Below is a small trained network, with its code and all its weights. Each question gives an input and a class and asks what happens when units are switched off, that is, made to give their printed mean instead of their output.

import numpy as np


def w(rows, s, z=0):
    codes = np.array(rows[::2]) - 128.0
    scale = np.full(codes.shape[1], s)
    scale[-1] = z or s
    return codes * scale


def f(y):
    return np.maximum(y, 0)


def log_softmax(a):
    a = a - a.max(-1, keepdims=True)
    return a - np.log(np.exp(a).sum(-1, keepdims=True))


def net(x, mask):
    res = np.array(x, float).reshape(1, 8) / 4 @ E
    y = f(res @ A[0][:, :-1].T + A[0][:, -1])
    res = res + np.where(mask, y, B[0][:, -1]) @ B[0][:, :-1]
    return log_softmax(res[-1] @ U[:, :-1].T + U[:, -1])


A, B = {}, {}
E = w([
[61,187,153,100,172,183,70,39,137],'x0',
[36,208,112,62,224,109,139,125,109],'x1',
[110,88,128,208,176,154,79,201,85],'x2',
[75,133,237,156,135,50,215,215,162],'x3',
[192,71,179,123,144,220,178,135,242],'x4',
[230,156,160,149,184,3,112,50,183],'x5',
[87,226,87,56,73,107,144,250,123],'x6',
[105,60,201,115,44,100,44,166,191],'x7',
],0.0081)
A[0] = w([
[149,160,110,143,226,143,133,60,115,140],'n1',
[132,150,59,107,99,102,111,107,96,55],'n2',
[65,211,69,69,68,110,110,110,60,188],'n3',
[132,153,148,113,186,127,182,97,145,130],'n4',
[168,119,152,132,229,156,200,156,144,207],'n5',
[81,103,186,95,163,86,108,94,116,185],'n6',
[106,14,145,139,96,147,114,144,67,136],'n7',
[103,191,83,141,66,132,222,191,127,253],'n8',
[33,128,93,55,137,214,149,186,129,149],'n9',
[126,122,158,134,187,110,196,105,142,111],'n10',
[82,156,165,138,135,145,92,171,148,138],'n11',
[53,129,163,153,209,114,89,108,112,243],'n12',
[167,41,157,46,70,102,151,111,208,205],'n13',
[110,144,167,142,148,77,46,103,119,190],'n14',
[128,83,81,165,95,189,83,90,103,238],'n15',
[147,143,199,189,106,119,38,94,50,165],'n16',
[159,98,131,189,127,61,164,134,143,158],'n17',
[131,110,113,174,109,44,187,145,118,169],'n18',
[161,139,92,76,250,151,100,76,138,115],'n19',
[183,136,108,109,100,155,175,157,116,61],'n20',
[70,121,75,170,198,96,109,146,76,159],'n21',
[104,79,118,202,67,189,90,122,74,125],'n22',
[114,148,73,105,111,158,40,134,162,172],'n23',
],0.011,0.0026)
B[0] = w([
[119,140,82,109,174,110,108,117,127,211],'n1',
[169,132,88,105,110,135,141,158,105,176],'n2',
[166,246,95,96,41,93,204,127,121,249],'n3',
[121,154,115,190,147,172,69,56,110,179],'n4',
[102,179,159,145,146,162,84,93,97,187],'n5',
[118,113,148,172,127,97,107,97,180,180],'n6',
[118,113,72,91,124,131,116,129,74,187],'n7',
[152,143,167,96,158,87,100,130,128,214],'n8',
[187,122,168,105,149,62,131,155,191,231],'n9',
[120,167,176,159,150,171,108,93,122,174],'n10',
[142,108,145,96,120,108,154,160,149,170],'n11',
[90,176,167,118,137,130,110,113,199,201],'n12',
[174,174,160,184,29,149,167,127,152,205],'n13',
[143,140,159,135,162,132,135,175,178,187],'n14',
[147,70,81,98,102,127,105,146,117,201],'n15',
[118,121,111,143,113,125,122,172,169,191],'n16',
[155,163,144,71,120,82,154,121,113,177],'n17',
[192,180,160,76,174,37,131,139,87,177],'n18',
[131,99,86,62,180,92,89,99,33,211],'n19',
[83,93,185,167,119,145,136,154,177,155],'n20',
[173,121,159,121,103,130,101,107,160,197],'n21',
[113,97,68,101,118,126,113,111,107,196],'n22',
[165,136,123,104,94,97,171,154,129,187],'n23',
],0.011,0.017)
U = w([
[124,193,165,173,163,152,153,41,159,131],'0',
[150,69,100,167,75,192,126,87,143,128],'1',
[41,191,66,233,142,199,230,157,120,2],'2',
[156,206,85,87,98,126,165,95,86,155],'3',
[68,132,88,128,199,166,89,68,142,101],'4',
[147,118,128,87,194,102,129,122,145,112],'5',
[145,173,187,153,62,146,171,120,253,158],'6',
],0.012,0.0076)

Each question gives the input, the list of numbers given to net, and the class t.
The units are the neurons (one row each of A and B). Each row of codes is followed by its name. A weight is (code - 128) times the scale printed after its matrix; where a second scale follows, it is the last column's (A, B and U).
mask holds one flag per neuron, in row order. A switched-off neuron (its flag False) gives its mean, the last column of its row in B, instead of its output. The means were averaged over made-up inputs and are rounded, as every weight is.
A unit's drop is (log p(t) with every unit on - log p(t) with that unit switched off) / (log p(t) with every unit on - log p(t) with every unit switched off).
The circuit of an input: a set's keep is (log p(t) with only the set's units on - log p(t) with every unit switched off) / (log p(t) with every unit on - log p(t) with every unit switched off). Starting from the 12 units with the biggest drops (on a tie, the unit counted first), units are removed one at a time, each time the one whose removal leaves the highest keep (on an exact tie, the one counted first), for as long as the keep stays at least 0.8.
units of the circuit, in order: the units of the circuit, biggest drop first
most important unit: the unit with the biggest drop
k most important neurons: the k neurons with the biggest drops, biggest first
drop of u: that unit's drop, to one decimal
input [-3,-8,-1,-5,5,4,-4,4], class 1: 3 most important neurons -> n3; n15; n9
input [0,8,-2,-4,7,6,-6,1], class 4: most important neuron -> n19
input [2,-6,5,7,6,-3,-7,8], class 1: 3 most important neurons -> n7; n22; n3
input [7,-4,2,5,1,-8,6,1], class 6: 3 most important neurons -> n9; n19; n1
input [7,8,8,7,8,8,-3,-6], class 4: 2 most important neurons -> n19; n1
input [4,1,1,-2,-1,-1,-2,1], class 5: units of the circuit, in order -> n3; n13
input [-8,7,4,8,2,-4,8,-7], class 6: 2 most important neurons -> n19; n20
input [-7,3,4,7,2,1,-1,0], class 0: 2 most important neurons -> n3; n5
input [-1,4,-5,5,-4,-8,6,-2], class 6: 3 most important neurons -> n9; n19; n7
input [-7,-8,-3,-1,-4,7,3,0], class 6: 2 most important neurons -> n19; n13
input [-2,-2,-5,5,0,1,-3,-2], class 0: 2 most important neurons -> n3; n9
input [-8,-2,-1,3,4,0,5,-4], class 6: 2 most important neurons -> n20; n19
input [3,8,-4,-1,1,7,2,0], class 4: 2 most important neurons -> n19; n13
input [5,-1,6,-7,-1,4,-2,-4], class 5: most important unit -> n23
input [-3,-1,2,-4,-8,6,-5,6], class 5: 2 most important neurons -> n3; n13
input [-3,-2,7,1,-3,3,-2,3], class 5: 2 most important neurons -> n3; n13
input [3,-4,-5,1,0,-8,2,0], class 6: drop of n20 -> 0.2
input [4,-1,1,-5,1,4,-1,-2], class 5: drop of n15 -> 0.1
input [-2,-6,-6,-8,5,4,-2,1], class 1: drop of n12 -> 0.2
input [1,5,-5,-5,-4,4,-8,3], class 4: most important unit -> n9
input [4,-4,-1,5,5,-7,-8,4], class 1: drop of n7 -> 0.1
